Here is a tiny trained network, its code and every weight. The questions are about switching its units off for an input and a target symbol, where a switched-off unit gives its printed mean instead of its output.

import numpy as np


def w(rows, s, z=0):
    codes = np.array(rows[::2]) - 128.0
    scale = np.full(codes.shape[1], s)
    scale[-1] = z or s
    return codes * scale


def f(y):
    return y / 2 * (1 + np.tanh(0.7978845608 * (y + 0.044715 * y**3)))


def softmax(a):
    e = np.exp(a - a.max(-1, keepdims=True))
    return e / e.sum(-1, keepdims=True)


def log_softmax(a):
    a = a - a.max(-1, keepdims=True)
    return a - np.log(np.exp(a).sum(-1, keepdims=True))


def net(x, mask):
    ids = ['βγδεζθλμπφψω'.index(c) for c in x.split()]
    T = len(ids)
    res = E[ids] + P[:T]
    u = 0
    for l in range(2):
        r = res
        for j in range(2):
            rows = slice(2 * j, 2 * j + 2)
            q, k, v = (r @ M[l][rows].T for M in (Q, K, V))
            z = softmax(np.where(np.tri(T) > 0, q @ k.T / 2**0.5, -1e9)) @ v
            o = O[l][rows]
            res = res + np.where(mask[u + j], z, o[:, -1]) @ o[:, :-1]
        u += 2
        y = f(res @ A[l][:, :-1].T + A[l][:, -1])
        res = res + np.where(mask[u : u + 8], y, B[l][:, -1]) @ B[l][:, :-1]
        u += 8
    return log_softmax(res[-1] @ U[:, :-1].T + U[:, -1])


Q, K, V, O, A, B = {}, {}, {}, {}, {}, {}
E = w([
[136,150,133],'β',
[174,134,134],'γ',
[182,159,154],'δ',
[99,160,128],'ε',
[74,211,159],'ζ',
[120,186,155],'θ',
[185,112,122],'λ',
[161,83,105],'μ',
[161,123,115],'π',
[195,128,106],'φ',
[127,3,197],'ψ',
[119,114,70],'ω',
],0.016)
P = w([
[161,175,145],'0',
[9,181,161],'1',
[63,200,160],'2',
[108,165,157],'3',
[108,2,139],'4',
[125,66,156],'5',
[81,80,154],'6',
[71,46,163],'7',
[89,88,169],'8',
[109,57,176],'9',
[118,62,173],'10',
[111,93,174],'11',
[121,100,188],'12',
[109,119,197],'13',
],0.0073)
Q[0] = w([
[168,38,174],'L0H1',
[64,130,186],'L0H1',
[88,10,234],'L0H2',
[152,134,77],'L0H2',
],0.012)
K[0] = w([
[124,69,221],'L0H1',
[217,66,213],'L0H1',
[2,123,27],'L0H2',
[63,169,226],'L0H2',
],0.013)
V[0] = w([
[254,156,77],'L0H1',
[157,188,229],'L0H1',
[127,32,41],'L0H2',
[237,194,182],'L0H2',
],0.0083)
O[0] = w([
[169,75,17,3],'L0H1',
[53,99,152,109],'L0H1',
[139,68,111,147],'L0H2',
[9,45,141,13],'L0H2',
],0.011,0.0022)
A[0] = w([
[198,177,80,22],'L0N1',
[218,78,143,251],'L0N2',
[79,89,223,92],'L0N3',
[103,248,165,82],'L0N4',
[14,2,19,219],'L0N5',
[41,79,214,32],'L0N6',
[80,239,13,63],'L0N7',
[165,254,212,2],'L0N8',
],0.0063,0.0073)
B[0] = w([
[23,10,129,109],'L0N1',
[110,189,167,253],'L0N2',
[229,89,42,139],'L0N3',
[110,150,84,140],'L0N4',
[188,138,179,186],'L0N5',
[141,84,173,125],'L0N6',
[130,116,189,119],'L0N7',
[154,56,153,124],'L0N8',
],0.011,0.0066)
Q[1] = w([
[145,7,79],'L1H1',
[77,71,197],'L1H1',
[81,197,145],'L1H2',
[96,120,49],'L1H2',
],0.013)
K[1] = w([
[105,178,65],'L1H1',
[166,182,4],'L1H1',
[197,92,136],'L1H2',
[122,182,73],'L1H2',
],0.015)
V[1] = w([
[255,100,165],'L1H1',
[203,110,185],'L1H1',
[203,141,135],'L1H2',
[144,61,49],'L1H2',
],0.0068)
O[1] = w([
[48,15,14,254],'L1H1',
[69,50,76,240],'L1H1',
[254,156,62,195],'L1H2',
[238,255,103,53],'L1H2',
],0.0053,0.0073)
A[1] = w([
[110,146,85,44],'L1N1',
[92,50,122,41],'L1N2',
[49,86,163,30],'L1N3',
[209,168,117,154],'L1N4',
[131,94,157,28],'L1N5',
[75,209,57,3],'L1N6',
[108,130,12,43],'L1N7',
[120,217,76,17],'L1N8',
],0.011,0.0049)
B[1] = w([
[72,54,107,116],'L1N1',
[198,218,109,203],'L1N2',
[231,122,203,156],'L1N3',
[54,169,25,175],'L1N4',
[109,190,32,98],'L1N5',
[214,136,130,138],'L1N6',
[95,125,255,254],'L1N7',
[145,69,51,117],'L1N8',
],0.0091,0.0031)
U = w([
[88,126,179,76],'β',
[135,107,150,56],'γ',
[217,82,198,108],'δ',
[87,189,179,159],'ε',
[121,158,198,18],'ζ',
[82,130,206,85],'θ',
[135,95,141,66],'λ',
[91,88,119,82],'μ',
[110,112,138,74],'π',
[157,94,117,162],'φ',
[51,8,155,39],'ψ',
[129,197,77,255],'ω',
],0.011,0.0061)

Each question gives the input, a string of symbols that net reads in full, and the target symbol t.
The units are the heads (2 rows each of Q, K, V and O) and the neurons (one row each of A and B). Each row of codes is followed by its name. A weight is (code - 128) times the scale printed after its matrix; where a second scale follows, it is the last column's (O, A, B and U).
mask holds one flag per unit, layer by layer, with each layer's heads first. A switched-off unit (its flag False) gives its mean, the last column of its rows in O or B, instead of its output. The means were averaged over made-up inputs and are rounded, as every weight is.
A unit's drop is (log p(t) with every unit on - log p(t) with that unit switched off) / (log p(t) with every unit on - log p(t) with every unit switched off).
The circuit of an input: a set's keep is (log p(t) with only the set's units on - log p(t) with every unit switched off) / (log p(t) with every unit on - log p(t) with every unit switched off). Starting from the 12 units with the biggest drops (on a tie, the unit counted first), units are removed one at a time, each time the one whose removal leaves the highest keep (on an exact tie, the one counted first), for as long as the keep stays at least 0.8.
units of the circuit, in order: the units of the circuit, biggest drop first
unit that matters most: the unit with the biggest drop
k most important neurons: the k neurons with the biggest drops, biggest first
top k neurons in layer l: the k neurons of layer l with the biggest drops, biggest first
heads that matter: for each layer, one digit per head in row order, 1 if its drop is at least 0.15 and else 0, layers parted by /
drop of u: that unit's drop, to one decimal
input ω γ ω φ ω φ μ δ, target ω: unit that matters most -> L0H1
input ω ω ω λ ω, target ω: heads that matter -> 11 / 10
input μ θ θ ε ω θ ω ε ω ω β γ, target ω: top 3 neurons in layer 0 -> [L0N5 L0N6 L0N7]
input ω ε β, target ω: heads that matter -> 10 / 11
input ε θ ω ω, target ε: heads that matter -> 01 / 11
input μ ω μ φ ω ω ω ω ω θ, target ω: units of the circuit, in order -> [L0H1 L1N4 L0H2]
input ω θ ε ζ, target ω: 3 most important neurons -> [L0N4 L1N7 L1N8]
input ω μ β ω ω φ ω ω, target ω: units of the circuit, in order -> [L0H1 L1N4 L0H2 L1H2]
input ε ω ε φ, target ε: units of the circuit, in order -> [L1H1 L0H2 L0H1]
input ω ω ω ε, target ω: units of the circuit, in order -> [L1H1 L0H1 L1H2 L1N4]
input ω ω ω ω ε λ, target ω: heads that matter -> 11 / 00
input ω ω ω ε φ, target ω: units of the circuit, in order -> [L1N4 L0H2 L1H1]
input ω γ θ, target ω: 2 most important neurons -> [L0N4 L1N7]
input ω ε ε, target ω: unit that matters most -> L1H1
input ζ ω φ ω π, target ω: 3 most important neurons -> [L1N4 L0N2 L1N7]
input φ ω ω ε θ ω π ψ, target δ: 2 most important neurons -> [L0N5 L0N6]
input μ ω ψ, target δ: top 3 neurons in layer 0 -> [L0N5 L0N6 L0N8]
input ω ε ω ω ω β, target ω: drop of L1H1 -> 0.3
input ζ δ ω ε φ ω ε ω ω ω ω μ, target ω: drop of L0N3 -> -0.5
input ω ω ω γ, target ω: drop of L1H2 -> 0.2
input ε ω θ ω, target ε: unit that matters most -> L1H1
